Each row has a hidden trait or not; one of two labels after the row says which. A new part has a new trait and new labels.
30 -32 -64 -298 -55 -107 44 216 -3 260 -34 94 70 101 95 -44 -357 -161 -47 -152 -117 16 -159 52 49 107 -52 -136 -51 166 -64 -174 -27 202 -21 204 -53 -74 -50 11 -71 100 5 25 -77 303 -1 -181 -196 53 181 50 -19 -42 29 -20 -65 117 -28 43 -31 -219 -11 -72 -62 -51 -39 -76 -23 -418 -60 -7 218 -16 38 225 30 162 -109 11 -144 86 -191 68 113 125 -143 -85 355 -117 4 23 | T
259 121 -164 -449 -121 7 -615 45 102 -555 54 274 -69 -107 193 95 -850 -62 122 -69 94 -411 -138 -999 123 260 -76 92 -140 63 6 584 492 89 -37 59 -6 -480 -157 -63 -223 -241 -130 -241 499 -274 -55 -139 481 -41 125 -16 28 -256 -295 181 157 -172 252 97 81 -273 55 -259 86 -562 -71 -2 -257 -999 -109 85 -698 -16 465 308 22 -313 -472 41 -504 417 219 -30 131 -155 397 -189 -43 632 -502 -96 | H
-233 121 268 678 158 50 188 -421 65 -134 -26 -213 54 -48 -204 -1 951 164 14 251 237 126 272 802 -108 -267 63 55 45 -175 162 180 -212 -457 75 -413 193 295 217 62 238 -99 -10 2 -248 -335 25 160 149 -153 -287 31 35 63 -187 -53 143 136 -94 -67 -62 580 -51 239 36 403 72 -96 143 876 157 -17 -5 41 -279 -390 -197 -56 285 -74 387 -177 143 -166 -239 -96 -96 61 -521 235 109 -25 | H
-35 -58 1 -73 -16 -11 -61 -200 159 -322 -4 12 64 -144 -27 81 -198 40 118 -81 137 -286 52 -502 22 89 -23 4 -116 -72 8 209 95 -124 65 -172 79 -212 -15 28 -46 -43 -63 -196 26 -354 -6 -258 173 -101 -25 40 -26 -213 -236 118 71 -48 42 77 43 256 -122 -155 85 -224 47 -18 -23 -140 57 37 -231 49 149 7 -79 -137 -145 144 -220 53 183 -94 34 -104 231 -37 -251 255 -199 -14 | H
44 -225 -107 -656 -223 -166 286 843 -340 999 -197 178 181 314 258 -263 -854 -333 -257 -310 -660 152 -418 461 229 196 -73 -335 -40 514 -138 -999 20 588 -23 724 -112 69 -30 -29 -77 378 74 166 -10 899 -61 -510 -602 214 543 28 3 -176 368 -135 -284 157 75 141 -101 -744 276 50 -135 28 -86 -104 51 -674 -222 -41 587 -56 82 686 256 504 -192 -85 -226 47 -628 262 361 413 -417 -48 999 -728 200 19 | T
-183 -68 78 -190 65 -75 347 -65 52 334 -109 -114 227 -58 -48 20 -34 -14 120 -245 19 -18 -9 281 -193 39 -19 -142 -68 97 -62 -225 -296 -67 68 -135 8 -6 42 147 8 231 77 -2 -453 148 20 -627 -375 22 77 66 -54 -41 53 -2 -95 154 -169 39 -71 157 -427 -36 -68 77 10 -83 131 300 96 -16 340 7 -83 30 -152 125 117 156 40 -126 -184 0 -20 214 -168 -72 -82 -262 103 65 | T
228 102 -39 -34 -55 48 -488 -125 119 -628 56 219 -86 -42 104 96 -427 -21 68 119 137 -304 -63 -561 193 118 -39 110 -111 -29 94 631 386 -110 -19 -54 59 -280 -57 -95 -86 -383 -184 -271 477 -371 -74 139 573 -111 4 -22 57 -231 -403 133 211 -73 246 50 74 -184 153 -87 103 -346 -31 -64 -175 -857 -64 66 -692 13 342 133 6 -303 -357 -54 -330 401 242 -91 71 -201 304 -125 -219 763 -413 -88 | H
-72 57 194 535 125 124 105 -323 153 -371 37 -80 -14 -102 -181 119 611 132 92 241 239 52 220 323 46 -159 37 136 23 -334 147 377 -89 -424 79 -427 183 161 142 -5 132 -205 -79 -131 -4 -488 0 369 180 -203 -206 -7 -3 -26 -316 86 153 92 32 -43 58 334 -25 115 80 125 70 -90 47 401 127 15 -191 54 -75 -224 -80 -169 102 11 222 65 176 -179 -115 -131 85 139 -570 540 -24 0 | H
-337 -149 118 78 48 -116 566 -81 -68 534 -169 -232 278 -52 -108 -103 399 13 39 -178 -49 64 77 683 -242 -64 13 -167 -50 42 -15 -570 -376 -64 130 -98 37 96 134 157 119 379 107 39 -548 165 46 -705 -426 -34 29 59 -59 -47 171 -107 -132 169 -194 50 -97 409 -277 75 -52 268 76 -4 233 782 130 -42 503 31 -145 -79 -127 249 255 162 175 -305 -225 -12 -37 215 -234 40 118 -570 366 53 | H
158 18 60 351 -131 78 -305 292 -101 -96 22 226 -194 300 90 -57 -114 -141 -365 294 -230 173 -132 219 417 -68 -13 -22 66 -18 105 41 268 81 -57 265 117 124 2 -216 61 -355 -175 27 513 59 -60 779 233 5 66 -71 100 -114 -181 -48 76 213 231 -2 48 -315 618 132 71 108 -47 -83 -111 -759 -156 12 -314 17 99 275 240 60 -208 -336 -71 201 77 59 178 -36 -16 136 574 418 -127 -86 | T
47 -3 31 64 -88 -40 -47 249 -170 193 7 128 -15 265 102 -150 -73 -161 -243 102 -221 163 -141 322 216 -9 -17 -57 35 162 52 -155 76 160 -38 287 -7 171 105 -109 52 -90 -98 79 157 260 -43 173 -2 28 109 19 77 -105 95 -143 69 169 134 28 -35 -389 392 172 -3 181 -31 -88 -39 -309 -126 -6 87 -30 42 176 146 161 -135 -226 20 133 -238 71 124 39 -158 25 582 151 42 -79 | H
16 120 133 463 65 92 -87 -363 193 -541 61 -85 -72 -160 -122 89 455 169 42 214 246 -30 178 -9 -7 -111 28 162 45 -316 108 471 30 -360 45 -368 143 24 -16 -1 88 -276 -23 -154 71 -516 24 479 418 -96 -230 -19 7 50 -251 97 160 -7 24 -66 60 468 -45 5 110 61 47 11 -37 -11 88 26 -393 39 -8 -253 -155 -222 85 -82 88 3 303 -121 -78 -225 228 43 -729 357 -167 11 | H
110 95 144 777 8 94 -248 40 -23 -391 167 64 -230 301 -27 -77 643 -40 -404 509 -74 287 22 544 405 -234 41 124 199 -247 185 269 55 -69 -36 6 183 337 68 -230 190 -463 -162 11 418 -142 -6 999 348 -76 -110 -62 95 65 -125 -98 176 186 170 -111 13 14 561 193 127 329 -13 -36 -93 -233 -107 -1 -332 12 -40 -67 156 -32 22 -466 211 91 118 -19 85 -230 -14 224 120 485 -74 -65 | H
-40 33 78 76 -23 -40 99 122 -95 258 -75 15 62 134 32 -129 157 -75 -98 70 -123 126 -46 552 87 -73 -3 -76 15 92 72 -185 -35 5 0 80 49 197 161 -22 93 3 -28 71 1 162 -35 -11 -80 -25 69 30 44 -56 61 -131 42 162 32 11 -59 -116 192 174 -3 247 -7 -76 31 66 -32 -19 203 -10 -30 15 31 148 0 -119 104 8 -164 9 50 104 -195 -4 321 49 148 -51 | H
9 48 16 3 -9 -25 -87 58 67 -47 70 86 -4 105 42 18 -157 -84 -50 -6 -48 -58 -92 -62 125 56 -31 -43 -42 -8 5 74 18 0 11 -21 46 -34 -17 -24 -10 -134 -83 -78 109 14 -9 150 -12 -5 45 38 15 -51 -139 29 41 161 12 19 0 -123 91 -26 22 1 -29 -70 -37 -394 -27 7 -59 16 52 157 20 9 -133 -67 -109 175 2 -13 101 -32 -46 -34 27 210 -101 -11 | T
-20 -66 31 -191 47 42 100 -137 135 -175 -53 -34 87 -266 -29 131 -106 88 312 -119 190 -199 95 -265 -164 67 -12 86 -84 -153 12 256 -28 -234 77 -295 36 -173 23 83 -35 136 6 -163 -93 -326 -15 -228 11 -92 -52 33 -39 -88 -207 169 20 -75 -19 44 75 83 -327 -119 3 -146 51 -8 30 46 103 31 -201 31 58 26 -127 -145 -25 206 -50 69 -20 -104 -28 -36 133 -28 -426 200 -74 38 | H
-154 25 235 822 86 74 138 -133 56 -166 -5 -75 -29 143 -140 -48 835 29 -275 376 8 178 154 773 237 -253 41 14 101 -295 176 35 -164 -323 64 -174 274 359 184 -69 267 -228 -151 -5 63 -270 -8 726 97 -129 -176 32 48 -35 -206 -96 150 273 -3 -21 26 386 319 238 110 388 81 -108 38 391 43 -16 -174 58 -157 -167 38 46 116 -290 266 -101 89 -121 -13 -174 -78 260 6 378 111 -55 | H
-2 43 -22 -56 -24 -53 -110 29 108 -105 31 89 14 53 32 32 -222 -87 -24 1 7 -83 -46 -160 140 62 -41 -11 -40 63 6 97 39 -5 -10 -30 36 -108 -47 -28 -50 -134 -77 -146 108 -39 5 99 49 -30 34 36 -6 -15 -177 46 39 90 39 12 -4 -53 26 -80 17 -80 -32 -94 -44 -418 -26 13 -147 -3 112 146 3 -9 -151 -63 -123 133 -19 -10 63 -15 46 -31 -107 202 -127 4 | T
-11 -12 30 169 80 118 -66 -120 59 -215 66 -22 -47 -91 -87 97 262 127 129 68 210 20 95 -225 -52 -35 40 138 -31 -224 55 222 17 -142 3 -190 28 -19 43 24 6 -35 -4 -36 33 -301 9 244 135 -100 -134 -37 -3 45 -133 91 63 -99 7 -44 60 162 -89 -4 26 4 38 44 -10 169 58 19 -121 26 -15 -116 -58 -151 84 68 63 9 122 -64 -89 -132 94 22 -285 238 -26 9 | H
1 98 62 166 45 31 -106 -176 133 -220 82 53 -37 -2 -34 57 21 -11 30 62 144 -29 31 -59 125 4 -24 -15 -17 -88 51 258 1 -92 37 -178 96 -78 6 -18 -9 -241 -101 -142 109 -201 1 245 150 -92 -43 23 10 4 -274 71 97 63 28 -12 22 44 36 -67 45 -3 -18 -30 -31 -295 19 17 -151 24 73 27 -41 -83 -84 -49 -61 155 94 -69 -18 -85 70 -20 -204 437 -157 7 | T
133 116 44 338 -7 129 -329 22 38 -512 78 193 -216 100 11 82 33 -49 -116 361 73 -26 6 -217 370 -52 2 178 40 -270 155 494 233 -152 -27 -25 168 29 74 -174 27 -422 -217 -185 528 -360 -40 884 409 -104 -84 -19 66 -140 -348 70 208 51 216 -22 137 -320 368 6 131 -99 7 -48 -146 -638 -71 37 -489 26 199 129 176 -162 -210 -246 -35 312 137 -89 66 -279 187 159 3 825 -222 -66 | H
-102 -96 43 -275 -79 -83 287 200 -56 504 -140 11 185 -20 52 -19 -341 -81 44 -246 -204 -13 -87 264 -2 98 -38 -169 -126 193 -36 -431 -41 42 64 84 -20 -37 10 56 -42 289 64 -7 -200 234 -3 -697 -339 48 204 26 -20 -136 62 16 -161 56 -39 111 -25 0 -130 8 -49 38 10 -49 101 -76 3 -18 302 22 49 282 -21 185 -23 137 -90 -16 -266 49 128 258 -170 -94 224 -412 116 47 | T
287 51 -242 -399 -152 34 -769 49 108 -718 109 303 -141 -75 170 122 -863 -38 79 -43 99 -453 -153 -999 240 266 -69 113 -141 -27 -12 580 525 162 -49 99 -22 -541 -261 -122 -269 -385 -165 -282 578 -387 -24 221 514 -34 81 -38 -4 -289 -319 224 136 -193 255 106 141 -230 129 -303 120 -656 -40 120 -300 -999 -120 94 -802 4 471 243 111 -322 -496 20 -604 422 341 -22 191 -261 525 -107 -3 608 -552 -84 | H
-196 -71 189 331 123 44 366 -98 3 192 -30 -131 93 -45 -159 41 560 89 81 78 78 139 133 617 -56 -152 50 4 79 -176 79 -112 -256 -294 70 -271 117 241 187 49 148 129 16 15 -293 -114 23 10 -145 -46 -104 25 -1 6 -32 -1 35 91 -101 -31 11 276 -131 117 -7 254 82 -87 155 676 127 -17 129 38 -207 -139 -67 51 222 54 295 -136 -91 -96 -101 49 -127 152 -217 -47 241 36 | H
-99 -78 106 174 -36 -34 208 43 32 96 -104 -7 81 98 -31 -63 149 -59 -121 33 -89 -11 -4 343 146 -35 -12 -67 -10 -28 66 -161 -132 -93 53 -10 139 147 76 -13 103 21 -78 -72 -32 -35 -21 28 -58 -28 45 53 -15 -194 -32 -101 14 159 -15 71 -21 59 106 49 31 133 54 -76 72 138 5 -11 5 35 5 42 34 131 -16 -113 3 -24 -102 -44 89 1 -103 102 240 -48 125 -17 | H
22 31 -13 -215 -57 -39 -54 185 20 142 -4 128 31 111 125 -46 -437 -152 -63 -86 -88 -65 -131 -80 141 111 -54 -111 -78 112 -25 -8 4 177 0 166 -3 -109 -6 -21 -69 -13 -53 -56 66 233 13 -57 -116 56 164 52 4 -76 -61 -3 -28 112 38 28 -34 -226 66 -52 -22 -53 -60 -102 -50 -571 -76 7 20 -7 120 230 52 94 -191 -89 -176 186 -184 39 180 47 -60 -66 295 91 -69 0 | T
-261 3 238 399 142 30 572 -502 186 31 -95 -366 175 -276 -224 33 829 224 219 -36 240 24 264 903 -355 -181 48 -16 40 -212 59 -50 -404 -487 139 -516 140 207 121 202 182 265 128 -35 -601 -285 48 -340 -184 -92 -222 17 -50 136 -1 -49 -19 86 -254 -55 -81 756 -506 91 -5 363 85 -42 242 999 243 -27 323 51 -222 -325 -313 10 382 183 348 -349 -10 -117 -183 38 -116 20 -865 -245 182 95 | H
98 -22 -20 -10 -115 -96 -34 607 -224 422 7 190 -66 530 198 -228 -266 -348 -430 120 -457 323 -316 463 435 3 -39 -162 93 249 28 -440 -4 404 -70 547 -11 241 36 -175 38 -98 -112 163 232 644 -29 590 -236 116 313 41 72 -72 153 -218 -26 375 121 5 -91 -631 640 144 -48 185 -89 -122 -110 -732 -228 -30 352 -34 54 407 320 356 -174 -397 -22 229 -422 156 277 150 -334 91 999 -65 135 -62 | T
-29 7 -13 -173 -15 -71 16 12 102 75 14 56 93 -14 38 26 -252 -61 52 -192 -20 -67 -53 -81 14 92 -44 -77 -77 94 -49 -51 -19 17 13 -25 -28 -146 -44 50 -41 12 -4 -85 -68 79 10 -274 -112 44 140 48 -25 -10 -55 58 -26 55 -38 29 -41 -77 -101 -82 -24 -32 -26 -61 18 -217 6 6 158 -8 61 102 -50 48 -30 85 -117 90 -69 12 84 55 -49 -114 -6 -38 -41 24 | T
